Below are the code and all the weights of a small trained network. Each question names an input and a target symbol and asks about switching units off, where a switched-off unit gives its printed mean instead of its output.

import numpy as np


def w(rows, s, z=0):
    codes = np.array(rows[::2]) - 128.0
    scale = np.full(codes.shape[1], s)
    scale[-1] = z or s
    return codes * scale


def norm(h):
    return h / np.sqrt((h * h).mean(-1, keepdims=True) + 1e-5)


def f(y):
    return np.maximum(y, 0)


def softmax(a):
    e = np.exp(a - a.max(-1, keepdims=True))
    return e / e.sum(-1, keepdims=True)


def log_softmax(a):
    a = a - a.max(-1, keepdims=True)
    return a - np.log(np.exp(a).sum(-1, keepdims=True))


def net(x, mask):
    ids = ['Γεζηψω'.index(c) for c in x.split()]
    T = len(ids)
    res = E[ids] + P[:T]
    r = norm(res)
    for j in range(3):
        rows = slice(3 * j, 3 * j + 3)
        q, k, v = (r @ M[0][rows].T for M in (Q, K, V))
        z = softmax(np.where(np.tri(T) > 0, q @ k.T / 3**0.5, -1e9)) @ v
        o = O[0][rows]
        res = res + np.where(mask[j], z, o[:, -1]) @ o[:, :-1]
    y = f(norm(res) @ A[0][:, :-1].T + A[0][:, -1])
    res = res + np.where(mask[3:7], y, B[0][:, -1]) @ B[0][:, :-1]
    return log_softmax(norm(res)[-1] @ U[:, :-1].T + U[:, -1])


Q, K, V, O, A, B = {}, {}, {}, {}, {}, {}
E = w([
[13,186,139,120,69,190],'Γ',
[8,75,93,66,176,84],'ε',
[104,158,241,41,85,99],'ζ',
[70,11,17,182,44,127],'η',
[155,17,144,148,150,192],'ψ',
[170,194,85,218,89,66],'ω',
],0.014)
P = w([
[75,26,254,117,48,30],'0',
[97,80,201,99,50,100],'1',
[104,86,191,110,81,129],'2',
[111,118,159,86,112,145],'3',
[118,135,137,81,126,154],'4',
[127,139,115,79,156,175],'5',
[136,153,96,67,163,170],'6',
[154,163,72,60,176,181],'7',
],0.0091)
Q[0] = w([
[97,99,118,138,117,154],'H1',
[85,124,113,143,84,171],'H1',
[130,167,194,140,63,92],'H1',
[87,12,145,47,79,222],'H2',
[160,104,182,239,130,111],'H2',
[75,82,160,107,137,137],'H2',
[124,119,162,161,93,129],'H3',
[7,125,120,88,144,155],'H3',
[157,138,108,115,137,163],'H3',
],0.015)
K[0] = w([
[164,120,75,147,124,126],'H1',
[131,104,77,139,201,141],'H1',
[114,146,153,95,124,114],'H1',
[210,153,90,152,185,149],'H2',
[162,118,250,130,93,59],'H2',
[148,148,104,215,173,136],'H2',
[155,52,134,125,135,113],'H3',
[195,202,160,111,242,176],'H3',
[63,122,159,106,129,120],'H3',
],0.014)
V[0] = w([
[118,139,171,178,33,155],'H1',
[196,36,171,46,42,115],'H1',
[200,89,80,133,160,127],'H1',
[69,29,78,136,147,235],'H2',
[112,66,41,214,63,85],'H2',
[38,230,21,49,100,86],'H2',
[254,64,195,165,137,142],'H3',
[179,113,132,101,30,28],'H3',
[65,103,43,216,167,151],'H3',
],0.006)
O[0] = w([
[224,144,149,157,195,79,200],'H1',
[148,165,103,179,140,118,254],'H1',
[33,92,254,143,120,153,47],'H1',
[143,39,214,125,172,71,197],'H2',
[136,104,195,190,153,235,199],'H2',
[199,135,148,174,65,127,143],'H2',
[89,188,166,62,118,124,55],'H3',
[177,139,64,98,183,186,183],'H3',
[31,112,81,190,193,133,54],'H3',
],0.0075,0.0051)
A[0] = w([
[117,92,45,134,150,146,187],'N1',
[75,136,167,118,214,196,171],'N2',
[120,81,90,69,147,132,97],'N3',
[198,184,63,254,113,47,2],'N4',
],0.0083,0.0028)
B[0] = w([
[80,105,147,98,29,139,224],'N1',
[139,174,111,93,186,191,236],'N2',
[127,142,116,83,151,137,193],'N3',
[119,166,4,160,183,155,253],'N4',
],0.014,0.0041)
U = w([
[101,193,58,175,158,42,137],'Γ',
[55,70,110,129,23,59,78],'ε',
[191,189,156,42,64,33,96],'ζ',
[164,56,175,164,165,153,99],'η',
[20,118,103,2,164,76,94],'ψ',
[74,253,80,135,82,172,255],'ω',
],0.0069,0.0024)

Each question gives the input, a string of symbols that net reads in full, and the target symbol t.
The units are the heads (3 rows each of Q, K, V and O) and the neurons (one row each of A and B). Each row of codes is followed by its name. A weight is (code - 128) times the scale printed after its matrix; where a second scale follows, it is the last column's (O, A, B and U).
mask holds one flag per unit, heads first, then neurons. A switched-off unit (its flag False) gives its mean, the last column of its rows in O or B, instead of its output. The means were averaged over made-up inputs and are rounded, as every weight is.
A unit's drop is (log p(t) with every unit on - log p(t) with that unit switched off) / (log p(t) with every unit on - log p(t) with every unit switched off).
The circuit of an input: a set's keep is (log p(t) with only the set's units on - log p(t) with every unit switched off) / (log p(t) with every unit on - log p(t) with every unit switched off). Starting from all 7 units, units are removed one at a time, each time the one whose removal leaves the highest keep (on an exact tie, the one counted first), for as long as the keep stays at least 0.8.
circuit, biggest first: the units of the circuit, biggest drop first
unit that matters most: the unit with the biggest drop
top k neurons: the k neurons with the biggest drops, biggest first
which heads matter: for each layer, one digit per head in row order, 1 if its drop is at least 0.15 and else 0, layers parted by /
drop of u: that unit's drop, to one decimal
input ψ ψ Γ η, target ψ: which heads matter : 011
input ζ Γ η ε, target η: unit that matters most : H2
input Γ ε ε Γ ε, target ε: circuit, biggest first : (H3 H2 N1)
input ε Γ η Γ ε ψ Γ, target ψ: which heads matter : 010
input ε ζ ζ Γ η, target η: which heads matter : 010
input Γ Γ ε ε Γ ψ, target ψ: which heads matter : 010
input ψ ζ Γ Γ, target ζ: which heads matter : 011
input η Γ ζ Γ, target ζ: circuit, biggest first : (H3 N4 H2)
input η Γ Γ η Γ ε ε Γ, target ε: circuit, biggest first : (H1 H2 H3 N2)
input Γ Γ ε Γ Γ ω ω η, target ε: which heads matter : 100
input Γ ω Γ ζ ε, target ζ: which heads matter : 011
input ω Γ Γ Γ, target Γ: which heads matter : 111
input η Γ η Γ Γ ζ Γ ε, target ζ: circuit, biggest first : (H2 H3 N4)
input η η Γ ε ε Γ ψ η, target ε: top 2 neurons : (N1 N4)
input ω η ε ε Γ ψ η, target ψ: which heads matter : 110
input ε ω ψ, target ω: circuit, biggest first : (H2)
input ε ε Γ Γ Γ η ψ, target ψ: drop of H2 : 0.9
input ε ε ε ε η η Γ Γ, target η: drop of H3 : 0.3
input η Γ Γ, target η: drop of H3 : 0.2
input η ψ Γ, target ψ: top neuron : (N4)
